Here is a tiny trained network, its code and every weight. The questions are about switching its units off for an input and a class, where a switched-off unit gives its printed mean instead of its output.

import numpy as np


def w(rows, s, z=0):
    codes = np.array(rows[::2]) - 128.0
    scale = np.full(codes.shape[1], s)
    scale[-1] = z or s
    return codes * scale


def norm(h):
    return h / np.sqrt((h * h).mean(-1, keepdims=True) + 1e-5)


def f(y):
    return np.maximum(y, 0)


def log_softmax(a):
    a = a - a.max(-1, keepdims=True)
    return a - np.log(np.exp(a).sum(-1, keepdims=True))


def net(x, mask):
    res = np.array(x, float).reshape(1, 4) / 4 @ E
    u = 0
    for l in range(3):
        y = f(norm(res) @ A[l][:, :-1].T + A[l][:, -1])
        res = res + np.where(mask[u : u + 6], y, B[l][:, -1]) @ B[l][:, :-1]
        u += 6
    return log_softmax(norm(res)[-1] @ U[:, :-1].T + U[:, -1])


A, B = {}, {}
E = w([
[58,71,251,113,48,135,41,126],'x0',
[189,175,27,47,25,159,76,179],'x1',
[144,66,175,129,129,47,53,159],'x2',
[49,2,101,75,66,144,181,27],'x3',
],0.0067)
A[0] = w([
[73,71,168,122,36,135,150,93,1],'0.n1',
[95,91,176,157,200,138,165,31,26],'0.n2',
[114,86,118,112,96,197,160,136,88],'0.n3',
[193,113,173,200,136,86,69,255,64],'0.n4',
[176,124,132,196,139,118,188,131,44],'0.n5',
[68,108,185,94,115,121,98,122,98],'0.n6',
],0.0091,0.0032)
B[0] = w([
[101,151,180,65,119,70,35,115,239],'0.n1',
[215,2,114,231,152,135,196,165,244],'0.n2',
[168,83,136,109,176,109,104,139,191],'0.n3',
[166,174,207,117,141,150,103,122,253],'0.n4',
[50,137,112,101,163,134,77,135,168],'0.n5',
[87,122,81,103,83,84,188,105,218],'0.n6',
],0.009,0.0064)
A[1] = w([
[183,76,60,55,95,154,112,152,60],'1.n1',
[215,138,41,70,144,195,138,151,58],'1.n2',
[50,68,118,85,66,65,84,78,48],'1.n3',
[146,102,124,254,179,202,209,130,249],'1.n4',
[68,49,197,87,99,174,76,26,163],'1.n5',
[102,172,101,95,197,172,145,66,82],'1.n6',
],0.0094,0.0021)
B[1] = w([
[159,123,199,64,137,135,176,166,193],'1.n1',
[96,141,82,149,63,161,178,139,198],'1.n2',
[33,163,137,93,67,151,40,106,241],'1.n3',
[75,35,128,205,171,21,111,89,249],'1.n4',
[63,79,37,85,83,68,7,111,254],'1.n5',
[56,178,91,179,109,142,1,230,152],'1.n6',
],0.0089,0.0085)
A[2] = w([
[150,148,173,121,116,73,93,159,79],'2.n1',
[187,190,244,168,178,72,55,129,147],'2.n2',
[158,150,133,44,45,192,244,140,23],'2.n3',
[146,117,121,110,135,188,255,112,23],'2.n4',
[114,201,236,113,108,119,149,121,108],'2.n5',
[152,14,81,174,222,59,186,102,6],'2.n6',
],0.0082,0.0022)
B[2] = w([
[150,217,158,134,187,136,127,138,181],'2.n1',
[143,152,149,87,155,200,136,51,234],'2.n2',
[165,9,131,82,143,143,149,158,174],'2.n3',
[162,139,130,114,111,135,140,126,143],'2.n4',
[168,161,97,137,158,129,122,99,168],'2.n5',
[142,137,141,153,100,139,193,96,254],'2.n6',
],0.014,0.0074)
U = w([
[76,100,145,50,79,78,30,108,198],'0',
[199,94,77,62,85,189,189,228,76],'1',
[86,209,41,223,115,147,149,204,5],'2',
[118,58,156,246,166,87,204,63,163],'3',
[202,221,182,101,195,205,104,92,151],'4',
],0.013,0.0031)

Each question gives the input, the list of numbers given to net, and the class t.
The units are the neurons (one row each of A and B). Each row of codes is followed by its name. A weight is (code - 128) times the scale printed after its matrix; where a second scale follows, it is the last column's (A, B and U).
mask holds one flag per neuron, layer by layer. A switched-off neuron (its flag False) gives its mean, the last column of its row in B, instead of its output. The means were averaged over made-up inputs and are rounded, as every weight is.
A unit's drop is (log p(t) with every unit on - log p(t) with that unit switched off) / (log p(t) with every unit on - log p(t) with every unit switched off).
The circuit of an input: a set's keep is (log p(t) with only the set's units on - log p(t) with every unit switched off) / (log p(t) with every unit on - log p(t) with every unit switched off). Starting from the 12 units with the biggest drops (on a tie, the unit counted first), units are removed one at a time, each time the one whose removal leaves the highest keep (on an exact tie, the one counted first), for as long as the keep stays at least 0.8.
circuit, biggest first: the units of the circuit, biggest drop first
most important unit: the unit with the biggest drop
k most important neurons: the k neurons with the biggest drops, biggest first
k most important neurons of layer l: the k neurons of layer l with the biggest drops, biggest first
drop of u: that unit's drop, to one decimal
input [-6,7,2,-7], class 1: most important unit	1.n2
input [-5,2,-5,5], class 1: 2 most important neurons of layer 1	[1.n1 1.n5]
input [-4,4,-3,-6], class 2: 4 most important neurons	[1.n2 1.n6 0.n6 1.n1]
input [0,-1,-7,-6], class 2: circuit, biggest first	[0.n1 1.n2]
input [-6,3,3,-4], class 4: 4 most important neurons	[0.n4 0.n6 1.n5 0.n2]
input [6,-7,1,-7], class 4: 2 most important neurons	[0.n4 2.n2]
input [-4,4,-8,0], class 1: 4 most important neurons of layer 1	[1.n2 1.n5 1.n1 1.n3]
input [-2,1,-4,2], class 2: 3 most important neurons	[1.n6 0.n2 0.n6]
input [-4,-1,5,6], class 3: 3 most important neurons	[0.n2 2.n6 0.n5]
input [-8,7,-7,-6], class 1: 2 most important neurons of layer 1	[1.n5 1.n2]
input [-8,1,-4,-2], class 2: 2 most important neurons	[0.n2 1.n6]
input [-7,3,-1,8], class 1: 2 most important neurons of layer 0	[0.n2 0.n1]
input [1,7,1,-3], class 1: drop of 0.n1	0.7
input [-3,-1,-8,-2], class 2: circuit, biggest first	[1.n6]
input [1,-2,-5,1], class 3: drop of 0.n2	0.4
input [7,4,6,-5], class 4: drop of 0.n4	0.1
